Below are the code and all the weights of a small trained network. Each question names an input and a target symbol and asks about switching units off, where a switched-off unit gives its printed mean instead of its output.

import numpy as np


def w(rows, s, z=0):
    codes = np.array(rows[::2]) - 128.0
    scale = np.full(codes.shape[1], s)
    scale[-1] = z or s
    return codes * scale


def norm(h):
    return h / np.sqrt((h * h).mean(-1, keepdims=True) + 1e-5)


def f(y):
    return y / 2 * (1 + np.tanh(0.7978845608 * (y + 0.044715 * y**3)))


def softmax(a):
    e = np.exp(a - a.max(-1, keepdims=True))
    return e / e.sum(-1, keepdims=True)


def log_softmax(a):
    a = a - a.max(-1, keepdims=True)
    return a - np.log(np.exp(a).sum(-1, keepdims=True))


def net(x, mask):
    ids = ['ΓΘΛβηξπσψ'.index(c) for c in x.split()]
    T = len(ids)
    res = E[ids] + P[:T]
    u = 0
    for l in range(2):
        q, k, v = (norm(res) @ M[l].T for M in (Q, K, V))
        z = softmax(np.where(np.tri(T) > 0, q @ k.T / 2**0.5, -1e9)) @ v
        res = res + np.where(mask[u], z, O[l][:, -1]) @ O[l][:, :-1]
        u += 1
        y = f(norm(res) @ A[l][:, :-1].T + A[l][:, -1])
        res = res + np.where(mask[u : u + 12], y, B[l][:, -1]) @ B[l][:, :-1]
        u += 12
    return log_softmax(norm(res)[-1] @ U[:, :-1].T + U[:, -1])


Q, K, V, O, A, B = {}, {}, {}, {}, {}, {}
E = w([
[172,94,120,168,48,120,168,128,209,27,170,103],'Γ',
[111,175,87,164,189,56,130,63,199,234,125,147],'Θ',
[190,83,162,153,157,137,126,159,188,189,91,128],'Λ',
[66,157,60,73,102,50,59,93,97,131,126,133],'β',
[90,151,81,69,72,143,67,124,64,69,166,55],'η',
[32,140,191,217,99,127,54,166,161,131,101,81],'ξ',
[194,122,140,109,145,157,144,213,171,183,134,88],'π',
[137,88,68,149,83,248,145,182,89,192,160,249],'σ',
[17,108,30,155,57,61,94,31,109,104,123,99],'ψ',
],0.02)
P = w([
[116,101,52,199,254,77,170,228,69,174,207,200],'0',
[8,85,88,75,65,101,191,212,120,181,30,139],'1',
[43,84,134,71,51,88,184,161,96,196,65,130],'2',
[62,111,152,82,67,98,182,135,94,185,73,124],'3',
[75,122,148,93,71,100,173,118,94,159,80,120],'4',
[108,144,152,111,77,124,144,112,114,166,82,135],'5',
[137,151,159,124,80,119,128,107,129,171,100,121],'6',
[148,176,147,139,79,133,101,104,129,152,91,130],'7',
[160,193,150,151,77,128,96,87,129,150,121,122],'8',
[163,202,147,174,84,129,72,86,137,134,134,128],'9',
[169,229,136,170,99,136,52,76,142,119,150,137],'10',
[187,248,134,197,112,127,43,57,156,111,165,139],'11',
[180,194,106,208,104,153,40,55,162,116,173,131],'12',
],0.009)
Q[0] = w([
[159,205,101,234,39,154,33,105,177,180,237,176],'L0H1',
[3,166,47,152,66,25,90,12,42,41,168,95],'L0H1',
],0.0067)
K[0] = w([
[85,136,64,248,201,126,97,148,118,86,249,178],'L0H1',
[105,1,91,113,132,203,236,231,47,208,90,206],'L0H1',
],0.0083)
V[0] = w([
[118,56,164,165,100,161,109,155,150,87,167,114],'L0H1',
[64,154,162,165,199,62,120,143,217,129,126,2],'L0H1',
],0.006)
O[0] = w([
[120,14,166,212,116,125,141,98,77,36,60,120,179],'L0H1',
[86,108,101,187,102,178,112,118,69,249,106,144,252],'L0H1',
],0.014,0.0036)
A[0] = w([
[100,130,64,157,90,175,185,112,104,142,243,151,82],'L0N1',
[187,91,119,112,177,139,120,158,112,110,93,86,71],'L0N2',
[138,149,113,96,124,231,137,190,89,128,135,96,143],'L0N3',
[120,135,72,77,35,190,195,150,56,53,184,42,132],'L0N4',
[87,134,87,65,151,213,78,110,17,126,171,199,127],'L0N5',
[150,93,170,169,115,194,194,140,91,72,119,107,42],'L0N6',
[96,189,138,130,114,191,18,20,2,112,107,7,1],'L0N7',
[188,181,162,112,171,90,97,139,222,114,111,101,106],'L0N8',
[103,92,111,156,158,70,118,73,138,153,82,240,171],'L0N9',
[171,177,127,42,174,166,174,117,197,81,187,175,117],'L0N10',
[127,164,107,94,83,235,76,139,74,122,178,60,79],'L0N11',
[144,138,199,76,149,93,102,85,183,52,124,38,73],'L0N12',
],0.0087,0.0057)
B[0] = w([
[156,172,84,168,160,122,176,19,183,71,112,107,179],'L0N1',
[187,108,135,136,104,104,185,91,217,176,136,140,129],'L0N2',
[125,63,89,156,106,38,104,41,138,137,87,104,200],'L0N3',
[145,103,252,134,175,37,107,93,208,191,97,110,203],'L0N4',
[140,59,114,96,193,87,81,184,73,110,117,34,201],'L0N5',
[125,140,136,144,136,211,154,47,102,135,139,108,156],'L0N6',
[183,82,162,19,80,2,87,175,207,85,231,148,255],'L0N7',
[169,7,99,84,133,141,132,117,54,156,112,93,217],'L0N8',
[114,166,132,46,163,161,142,132,204,152,143,85,249],'L0N9',
[65,118,185,117,147,225,83,136,75,160,100,110,171],'L0N10',
[66,57,204,144,196,153,161,76,145,150,116,147,187],'L0N11',
[164,149,41,182,200,231,76,59,90,250,130,109,213],'L0N12',
],0.0084,0.005)
Q[1] = w([
[169,94,91,153,207,191,48,46,119,108,166,164],'L1H1',
[238,103,118,145,135,135,45,133,191,170,113,1],'L1H1',
],0.0096)
K[1] = w([
[165,147,101,185,239,116,146,148,132,113,131,97],'L1H1',
[145,162,137,145,151,93,124,153,164,76,251,175],'L1H1',
],0.014)
V[1] = w([
[153,144,18,225,36,61,165,123,99,133,197,26],'L1H1',
[135,37,79,161,141,41,254,225,175,170,144,241],'L1H1',
],0.0072)
O[1] = w([
[152,178,103,25,9,153,171,140,134,146,41,18,206],'L1H1',
[242,231,66,227,142,43,233,162,62,95,239,121,253],'L1H1',
],0.012,0.0038)
A[1] = w([
[179,69,124,137,169,143,134,115,149,117,137,154,108],'L1N1',
[158,135,96,169,143,101,139,130,129,146,141,123,190],'L1N2',
[140,122,109,62,63,148,105,123,130,142,95,95,116],'L1N3',
[170,136,127,134,125,178,157,88,133,105,149,84,96],'L1N4',
[86,113,173,155,187,147,106,107,131,83,173,251,3],'L1N5',
[112,130,98,96,173,111,116,105,117,196,135,103,90],'L1N6',
[132,130,103,48,129,105,84,216,72,134,162,172,41],'L1N7',
[113,166,131,139,93,164,137,181,92,137,136,113,99],'L1N8',
[75,110,175,167,93,167,107,161,96,146,123,150,170],'L1N9',
[139,91,173,191,80,154,153,107,158,60,112,122,151],'L1N10',
[24,140,202,133,98,148,71,154,181,106,101,159,143],'L1N11',
[76,79,141,102,167,140,61,138,138,146,120,119,85],'L1N12',
],0.017,0.0044)
B[1] = w([
[147,83,161,143,101,104,135,142,233,113,119,76,162],'L1N1',
[78,117,172,121,126,184,89,110,151,120,119,124,206],'L1N2',
[27,136,128,172,105,135,142,119,132,18,168,166,233],'L1N3',
[117,94,152,96,124,83,189,111,155,196,94,223,176],'L1N4',
[93,158,35,109,98,41,153,167,54,133,9,187,147],'L1N5',
[164,145,148,123,121,143,87,146,177,185,140,162,205],'L1N6',
[203,81,139,3,143,243,166,144,95,125,158,194,141],'L1N7',
[116,103,129,105,172,136,102,87,102,145,95,116,168],'L1N8',
[97,86,153,112,170,188,132,175,41,146,71,89,222],'L1N9',
[111,144,203,74,134,174,174,81,112,151,80,157,179],'L1N10',
[58,103,141,159,167,212,105,128,31,247,55,57,246],'L1N11',
[216,101,107,92,117,182,184,208,84,98,123,150,218],'L1N12',
],0.012,0.013)
U = w([
[106,119,155,89,138,96,201,48,130,143,79,211,28],'Γ',
[100,168,72,78,153,95,48,133,201,252,127,178,33],'Θ',
[81,120,155,201,228,142,166,159,140,97,253,148,80],'Λ',
[168,112,78,67,106,183,122,218,130,81,168,216,131],'β',
[200,12,99,102,124,60,71,167,221,136,97,52,107],'η',
[113,95,79,172,177,194,76,149,94,130,56,42,234],'ξ',
[228,166,47,124,36,76,148,183,112,142,81,75,118],'π',
[125,136,76,136,157,41,97,207,137,117,41,221,86],'σ',
[72,144,54,154,59,111,65,144,187,47,118,105,250],'ψ',
],0.005,0.0021)

Each question gives the input, a string of symbols that net reads in full, and the target symbol t.
The units are the heads (2 rows each of Q, K, V and O) and the neurons (one row each of A and B). Each row of codes is followed by its name. A weight is (code - 128) times the scale printed after its matrix; where a second scale follows, it is the last column's (O, A, B and U).
mask holds one flag per unit, layer by layer, with each layer's heads first. A switched-off unit (its flag False) gives its mean, the last column of its rows in O or B, instead of its output. The means were averaged over made-up inputs and are rounded, as every weight is.
A unit's drop is (log p(t) with every unit on - log p(t) with that unit switched off) / (log p(t) with every unit on - log p(t) with every unit switched off).
The circuit of an input: a set's keep is (log p(t) with only the set's units on - log p(t) with every unit switched off) / (log p(t) with every unit on - log p(t) with every unit switched off). Starting from the 12 units with the biggest drops (on a tie, the unit counted first), units are removed one at a time, each time the one whose removal leaves the highest keep (on an exact tie, the one counted first), for as long as the keep stays at least 0.8.
circuit, biggest first: the units of the circuit, biggest drop first
top k neurons: the k neurons with the biggest drops, biggest first
top k neurons in layer l: the k neurons of layer l with the biggest drops, biggest first
input Λ ξ π Λ ξ ξ σ ξ Λ ξ, target Λ: circuit, biggest first	[L0N8, L1H1, L0H1, L0N12]
input π η Θ Γ ξ π σ σ Λ σ ξ Θ π, target π: circuit, biggest first	[L0N8, L1H1, L1N11, L0N3]
input Λ ξ Λ η Γ ξ π σ ξ ξ, target Λ: circuit, biggest first	[L0N8, L1H1, L0N12, L0H1]
input σ β ψ Θ Λ, target σ: circuit, biggest first	[L1H1, L0N10, L0H1, L1N5]
input Γ π π Γ η, target η: circuit, biggest first	[L0N4, L0N7]
input η σ π Θ ξ Γ, target η: top 2 neurons	[L0N4, L1N1]
input Λ σ Γ Θ ξ ξ Λ Λ Λ, target Λ: top 4 neurons	[L0N8, L0N10, L0N12, L1N11]
input Θ β Λ ξ Θ Γ Λ ξ σ ξ β, target Θ: top 3 neurons in layer 1	[L1N12, L1N4, L1N6]
input Γ π Γ β ξ ξ η Θ σ ξ, target Γ: top 3 neurons in layer 0	[L0N6, L0N12, L0N8]
input β η η ξ ξ ξ σ ξ, target β: top 2 neurons in layer 1	[L1N11, L1N12]
input σ π Θ ξ π ξ, target σ: circuit, biggest first	[L0N10, L0H1, L1N5, L1H1]
input Θ ξ ξ ξ η η Λ ψ η ψ Λ, target ψ: top 2 neurons	[L0N7, L1N3]
input Λ π ξ ξ ξ ξ Θ Λ, target Θ: top 2 neurons	[L0N7, L1N11]
input η σ Λ ξ π π Λ π β π π ξ, target η: circuit, biggest first	[L0H1, L0N8, L1N11]
input Λ π Θ Γ ψ η Λ, target η: top neuron in layer 0	[L0N7]
input Θ σ ξ β, target Θ: circuit, biggest first	[L1N6, L1N9]
input ψ σ ξ ξ π ξ ξ ξ η Λ η Θ, target ψ: top 2 neurons in layer 1	[L1N3, L1N11]
input Θ π β σ ψ Γ ξ Θ ξ η Λ ψ, target Θ: top 3 neurons in layer 0	[L0N12, L0N10, L0N8]
input π Γ ξ π η ξ β π π, target β: top 3 neurons in layer 1	[L1N11, L1N3, L1N12]
input π ξ Λ ξ β π ξ ξ π ψ π, target ψ: top 2 neurons	[L0N3, L0N7]
input π π Λ Γ ψ Θ ψ π Γ π Λ Λ, target Γ: top 3 neurons in layer 0	[L0N3, L0N1, L0N2]
input π ξ Γ Γ ξ β ξ ξ η π, target η: top 2 neurons in layer 0	[L0N7, L0N11]
input π ξ ξ ξ β Λ, target β: top 2 neurons	[L0N7, L0N12]
input Γ Λ ξ π π η σ, target Γ: top neuron	[L1N4]
input η Λ ξ ξ ψ σ β β Γ Γ, target η: top 4 neurons	[L0N4, L0N8, L1N1, L0N12]
input σ η β, target σ: top neuron	[L0N10]
input ξ π ξ Θ, target Θ: top neuron in layer 0	[L0N9]
input π π ψ β ξ σ ξ ξ σ ξ σ ξ, target π: top 3 neurons	[L0N8, L0N12, L0N10]
input Λ Γ η ξ η σ Λ π ψ Γ Γ, target Λ: top 4 neurons	[L0N12, L0N8, L0N10, L1N2]
input σ ψ η, target σ: top 3 neurons	[L0N10, L1N5, L0N12]
